Here is a tiny trained network, its code and every weight. The questions are about switching its units off for an input and a class, where a switched-off unit gives its printed mean instead of its output.

import numpy as np


def w(rows, s, z=0):
    codes = np.array(rows[::2]) - 128.0
    scale = np.full(codes.shape[1], s)
    scale[-1] = z or s
    return codes * scale


def norm(h):
    return h / np.sqrt((h * h).mean(-1, keepdims=True) + 1e-5)


def f(y):
    return y / 2 * (1 + np.tanh(0.7978845608 * (y + 0.044715 * y**3)))


def log_softmax(a):
    a = a - a.max(-1, keepdims=True)
    return a - np.log(np.exp(a).sum(-1, keepdims=True))


def net(x, mask):
    res = np.array(x, float).reshape(1, 5) / 4 @ E
    u = 0
    for l in range(3):
        y = f(norm(res) @ A[l][:, :-1].T + A[l][:, -1])
        res = res + np.where(mask[u : u + 11], y, B[l][:, -1]) @ B[l][:, :-1]
        u += 11
    return log_softmax(norm(res)[-1] @ U[:, :-1].T + U[:, -1])


A, B = {}, {}
E = w([
[100,106,117,112,69,128],'x0',
[29,3,232,214,160,211],'x1',
[149,55,34,162,184,214],'x2',
[104,159,138,126,206,57],'x3',
[54,122,106,190,134,142],'x4',
],0.0039)
A[0] = w([
[200,80,164,109,159,48,112],'0.n1',
[110,72,194,108,139,191,102],'0.n2',
[176,2,122,31,155,218,3],'0.n3',
[217,64,101,180,155,174,47],'0.n4',
[112,140,185,94,135,132,80],'0.n5',
[85,134,99,123,55,115,188],'0.n6',
[164,45,115,151,154,120,81],'0.n7',
[109,166,164,218,125,182,180],'0.n8',
[119,71,124,82,111,163,145],'0.n9',
[157,97,104,119,178,69,109],'0.n10',
[73,127,132,118,162,116,101],'0.n11',
],0.009,0.0026)
B[0] = w([
[127,209,180,59,124,147,199],'0.n1',
[162,152,74,156,120,179,247],'0.n2',
[131,79,119,47,169,156,252],'0.n3',
[96,130,71,3,172,67,215],'0.n4',
[130,138,126,117,170,152,150],'0.n5',
[115,100,73,103,128,205,196],'0.n6',
[218,161,101,159,117,68,168],'0.n7',
[53,237,107,108,66,130,217],'0.n8',
[108,176,170,121,120,168,176],'0.n9',
[60,133,127,95,221,136,172],'0.n10',
[177,65,104,157,35,65,148],'0.n11',
],0.0059,0.0036)
A[1] = w([
[89,159,77,65,151,121,29],'1.n1',
[125,119,159,130,52,133,251],'1.n2',
[166,96,128,87,183,65,86],'1.n3',
[236,146,93,211,101,89,226],'1.n4',
[156,136,106,92,52,42,127],'1.n5',
[124,68,142,61,131,156,81],'1.n6',
[171,134,187,85,164,117,180],'1.n7',
[186,89,109,144,126,89,188],'1.n8',
[70,174,83,171,197,84,158],'1.n9',
[12,106,136,131,129,110,31],'1.n10',
[161,108,85,118,254,103,14],'1.n11',
],0.0079,0.0015)
B[1] = w([
[160,132,89,134,124,184,252],'1.n1',
[70,159,47,159,215,142,176],'1.n2',
[96,147,150,161,97,179,196],'1.n3',
[58,34,136,109,164,132,127],'1.n4',
[215,83,108,204,172,127,200],'1.n5',
[121,114,127,109,148,159,180],'1.n6',
[94,178,125,106,2,99,210],'1.n7',
[116,47,136,122,86,80,118],'1.n8',
[165,124,128,46,136,125,215],'1.n9',
[78,94,94,166,179,84,157],'1.n10',
[81,149,58,41,145,193,230],'1.n11',
],0.0069,0.0036)
A[2] = w([
[147,181,130,115,116,90,144],'2.n1',
[114,45,156,117,226,43,123],'2.n2',
[66,137,119,43,228,115,159],'2.n3',
[95,149,21,90,73,113,181],'2.n4',
[113,167,214,134,124,61,79],'2.n5',
[172,99,58,110,155,1,147],'2.n6',
[68,18,115,150,98,189,138],'2.n7',
[172,22,50,182,192,131,168],'2.n8',
[53,140,142,175,143,140,147],'2.n9',
[124,206,143,45,85,133,145],'2.n10',
[177,101,95,51,54,86,253],'2.n11',
],0.0079,0.0019)
B[2] = w([
[106,82,95,111,121,89,160],'2.n1',
[139,59,183,154,99,83,130],'2.n2',
[119,2,108,114,57,127,219],'2.n3',
[138,91,186,167,146,153,254],'2.n4',
[172,111,142,126,93,119,144],'2.n5',
[117,99,96,195,134,163,170],'2.n6',
[149,181,127,115,177,73,167],'2.n7',
[197,134,203,92,64,132,179],'2.n8',
[107,156,171,161,129,169,153],'2.n9',
[95,112,87,92,124,111,239],'2.n10',
[123,153,175,127,224,130,216],'2.n11',
],0.0089,0.0066)
U = w([
[12,227,145,207,144,207,167],'0',
[136,193,124,87,131,23,143],'1',
[123,66,65,38,144,188,206],'2',
[75,32,184,213,44,73,117],'3',
[64,202,162,91,7,86,81],'4',
[136,156,62,214,87,90,3],'5',
[151,168,88,195,184,85,40],'6',
[219,130,184,168,141,174,129],'7',
],0.015,0.0063)

Each question gives the input, the list of numbers given to net, and the class t.
The units are the neurons (one row each of A and B). Each row of codes is followed by its name. A weight is (code - 128) times the scale printed after its matrix; where a second scale follows, it is the last column's (A, B and U).
mask holds one flag per neuron, layer by layer. A switched-off neuron (its flag False) gives its mean, the last column of its row in B, instead of its output. The means were averaged over made-up inputs and are rounded, as every weight is.
A unit's drop is (log p(t) with every unit on - log p(t) with that unit switched off) / (log p(t) with every unit on - log p(t) with every unit switched off).
The circuit of an input: a set's keep is (log p(t) with only the set's units on - log p(t) with every unit switched off) / (log p(t) with every unit on - log p(t) with every unit switched off). Starting from the 12 units with the biggest drops (on a tie, the unit counted first), units are removed one at a time, each time the one whose removal leaves the highest keep (on an exact tie, the one counted first), for as long as the keep stays at least 0.8.
circuit, biggest first: the units of the circuit, biggest drop first
k most important neurons: the k neurons with the biggest drops, biggest first
k most important neurons of layer l: the k neurons of layer l with the biggest drops, biggest first
drop when u is switched off: that unit's drop, to one decimal
input [0,1,-5,6,-1], class 4: circuit, biggest first => [1.n7]
input [8,-4,-6,8,3], class 5: circuit, biggest first => [1.n5; 2.n6]
input [-1,0,-3,7,-3], class 4: 2 most important neurons => [0.n1; 1.n7]
input [7,-1,1,2,6], class 0: 3 most important neurons => [0.n6; 0.n4; 0.n3]
input [2,2,-7,0,5], class 0: 2 most important neurons => [0.n4; 0.n8]
input [0,5,-3,5,4], class 3: 4 most important neurons of layer 0 => [0.n9; 0.n1; 0.n6; 0.n5]
input [3,4,-1,-3,-2], class 0: 2 most important neurons of layer 1 => [1.n9; 1.n11]
input [0,-8,2,-2,-4], class 7: 2 most important neurons => [1.n5; 0.n3]
input [0,2,-2,2,4], class 3: 4 most important neurons of layer 1 => [1.n10; 1.n3; 1.n1; 1.n7]
input [-8,-3,-8,-7,1], class 1: 3 most important neurons => [0.n11; 2.n3; 0.n7]
input [-5,-3,-5,-1,-2], class 1: 2 most important neurons of layer 1 => [1.n5; 1.n11]
input [7,-3,-8,-7,4], class 7: 4 most important neurons of layer 1 => [1.n5; 1.n7; 1.n3; 1.n11]
input [5,7,0,4,-1], class 0: 2 most important neurons of layer 0 => [0.n2; 0.n8]
input [0,6,0,2,6], class 0: circuit, biggest first => [0.n8]
input [8,6,6,7,2], class 3: 4 most important neurons of layer 1 => [1.n10; 1.n1; 1.n5; 1.n3]
input [2,-7,4,-4,-4], class 7: 3 most important neurons of layer 1 => [1.n5; 1.n9; 1.n8]
input [-8,4,-2,-1,-3], class 4: 2 most important neurons of layer 1 => [1.n11; 1.n5]
input [-1,-7,-1,-5,-7], class 7: drop when 0.n2 is switched off => -0.1
input [-5,0,-7,-6,-2], class 4: 2 most important neurons => [0.n4; 1.n9]
input [-2,3,-8,7,3], class 3: most important neuron of layer 1 => [1.n10]
input [5,-6,5,-3,6], class 7: drop when 0.n3 is switched off => 0.2
input [4,-6,5,-2,4], class 7: drop when 0.n4 is switched off => 0.0
input [6,3,2,-3,4], class 0: drop when 0.n8 is switched off => 0.1
